Below is a small trained network, with its code and all its weights. Each question gives an input and a target symbol and asks what happens when units are switched off, that is, made to give their printed mean instead of their output.

import numpy as np


def w(rows, s, z=0):
    codes = np.array(rows[::2]) - 128.0
    scale = np.full(codes.shape[1], s)
    scale[-1] = z or s
    return codes * scale


def f(y):
    return np.maximum(y, 0)


def softmax(a):
    e = np.exp(a - a.max(-1, keepdims=True))
    return e / e.sum(-1, keepdims=True)


def log_softmax(a):
    a = a - a.max(-1, keepdims=True)
    return a - np.log(np.exp(a).sum(-1, keepdims=True))


def net(x, mask):
    ids = ['αεζηθμσψ'.index(c) for c in x.split()]
    T = len(ids)
    res = E[ids] + P[:T]
    u = 0
    for l in range(2):
        q, k, v = (res @ M[l].T for M in (Q, K, V))
        z = softmax(np.where(np.tri(T) > 0, q @ k.T / 3**0.5, -1e9)) @ v
        res = res + np.where(mask[u], z, O[l][:, -1]) @ O[l][:, :-1]
        u += 1
        y = f(res @ A[l][:, :-1].T + A[l][:, -1])
        res = res + np.where(mask[u : u + 8], y, B[l][:, -1]) @ B[l][:, :-1]
        u += 8
    return log_softmax(res[-1] @ U[:, :-1].T + U[:, -1])


Q, K, V, O, A, B = {}, {}, {}, {}, {}, {}
E = w([
[148,124,142],'α',
[106,135,118],'ε',
[127,108,233],'ζ',
[122,95,55],'η',
[136,177,184],'θ',
[151,150,149],'μ',
[139,146,7],'σ',
[157,71,118],'ψ',
],0.013)
P = w([
[120,157,99],'0',
[166,135,184],'1',
[162,149,2],'2',
[27,178,161],'3',
[197,80,72],'4',
[39,186,158],'5',
[196,74,69],'6',
[9,187,131],'7',
[179,77,66],'8',
[18,187,151],'9',
],0.0083)
Q[0] = w([
[156,253,108],'L0H1',
[201,156,218],'L0H1',
[127,144,99],'L0H1',
],0.0053)
K[0] = w([
[47,125,46],'L0H1',
[254,144,121],'L0H1',
[42,151,152],'L0H1',
],0.006)
V[0] = w([
[7,166,137],'L0H1',
[157,117,220],'L0H1',
[78,137,149],'L0H1',
],0.013)
O[0] = w([
[255,206,105,224],'L0H1',
[38,170,80,2],'L0H1',
[154,202,119,74],'L0H1',
],0.0087,0.00036)
A[0] = w([
[201,178,68,156],'L0N1',
[117,207,220,101],'L0N2',
[118,89,83,225],'L0N3',
[213,194,87,211],'L0N4',
[121,166,185,251],'L0N5',
[81,17,96,190],'L0N6',
[91,64,254,113],'L0N7',
[118,81,140,122],'L0N8',
],0.008,0.0026)
B[0] = w([
[165,179,242,207],'L0N1',
[95,146,2,242],'L0N2',
[120,128,225,186],'L0N3',
[125,66,196,239],'L0N4',
[83,69,80,252],'L0N5',
[88,196,170,181],'L0N6',
[184,160,93,191],'L0N7',
[179,171,81,141],'L0N8',
],0.0076,0.004)
Q[1] = w([
[45,138,254],'L1H1',
[112,110,178],'L1H1',
[81,158,160],'L1H1',
],0.0087)
K[1] = w([
[209,39,222],'L1H1',
[128,161,255],'L1H1',
[49,64,153],'L1H1',
],0.0052)
V[1] = w([
[3,172,100],'L1H1',
[102,3,90],'L1H1',
[79,37,156],'L1H1',
],0.0073)
O[1] = w([
[132,1,79,148],'L1H1',
[18,140,230,2],'L1H1',
[41,123,220,82],'L1H1',
],0.0084,0.002)
A[1] = w([
[155,232,124,155],'L1N1',
[89,123,184,252],'L1N2',
[42,52,185,201],'L1N3',
[175,2,122,96],'L1N4',
[44,75,48,183],'L1N5',
[118,243,78,152],'L1N6',
[220,195,112,223],'L1N7',
[167,234,204,163],'L1N8',
],0.0081,0.0022)
B[1] = w([
[70,70,121,203],'L1N1',
[142,217,178,174],'L1N2',
[160,125,199,167],'L1N3',
[2,78,100,165],'L1N4',
[83,202,154,231],'L1N5',
[133,71,124,223],'L1N6',
[145,43,120,253],'L1N7',
[153,237,52,219],'L1N8',
],0.007,0.0043)
U = w([
[109,129,158,72],'α',
[148,67,108,197],'ε',
[67,144,181,65],'ζ',
[142,250,137,4],'η',
[56,134,72,192],'θ',
[99,228,113,99],'μ',
[169,215,73,135],'σ',
[77,167,195,240],'ψ',
],0.011,0.0034)

Each question gives the input, a string of symbols that net reads in full, and the target symbol t.
The units are the heads (3 rows each of Q, K, V and O) and the neurons (one row each of A and B). Each row of codes is followed by its name. A weight is (code - 128) times the scale printed after its matrix; where a second scale follows, it is the last column's (O, A, B and U).
mask holds one flag per unit, layer by layer, with each layer's heads first. A switched-off unit (its flag False) gives its mean, the last column of its rows in O or B, instead of its output. The means were averaged over made-up inputs and are rounded, as every weight is.
A unit's drop is (log p(t) with every unit on - log p(t) with that unit switched off) / (log p(t) with every unit on - log p(t) with every unit switched off).
The circuit of an input: a set's keep is (log p(t) with only the set's units on - log p(t) with every unit switched off) / (log p(t) with every unit on - log p(t) with every unit switched off). Starting from the 12 units with the biggest drops (on a tie, the unit counted first), units are removed one at a time, each time the one whose removal leaves the highest keep (on an exact tie, the one counted first), for as long as the keep stays at least 0.8.
units of the circuit, in order: the units of the circuit, biggest drop first
most important unit: the unit with the biggest drop
k most important neurons: the k neurons with the biggest drops, biggest first
k most important neurons of layer l: the k neurons of layer l with the biggest drops, biggest first
drop when u is switched off: that unit's drop, to one decimal
input θ μ θ, target ε: units of the circuit, in order : (L1H1 L0H1 L1N8 L1N7)
input θ θ σ, target ε: 2 most important neurons of layer 1 : (L1N7 L1N5)
input σ μ μ, target η: most important unit : L1H1
input θ ε θ, target ε: 2 most important neurons : (L1N7 L1N5)
input α η ε α ψ θ ζ ψ α, target ψ: units of the circuit, in order : (L1H1 L0H1 L0N2)
input α ψ α, target ψ: units of the circuit, in order : (L0H1 L1H1 L1N3)
input ζ ε θ ζ, target θ: units of the circuit, in order : (L0N2 L0H1 L1H1)
input α θ θ ψ μ θ α ψ, target ψ: units of the circuit, in order : (L0H1 L1H1 L0N2 L1N3)
input σ ε ε, target η: 2 most important neurons of layer 1 : (L1N8 L1N2)
input θ ψ θ ε σ θ ζ ζ, target θ: 2 most important neurons : (L0N7 L0N2)
input σ ε σ, target η: 2 most important neurons : (L1N8 L0N4)
input ζ α ζ ψ θ ε θ θ, target θ: 2 most important neurons : (L0N2 L0N4)
input α α μ, target ψ: drop when L1H1 is switched off : 0.3
input α θ ψ σ α α α α ψ ψ, target ψ: drop when L0N2 is switched off : 0.2
input θ θ ψ θ θ θ, target θ: drop when L0N2 is switched off : 0.3
input ζ θ θ α, target θ: most important unit : L0H1
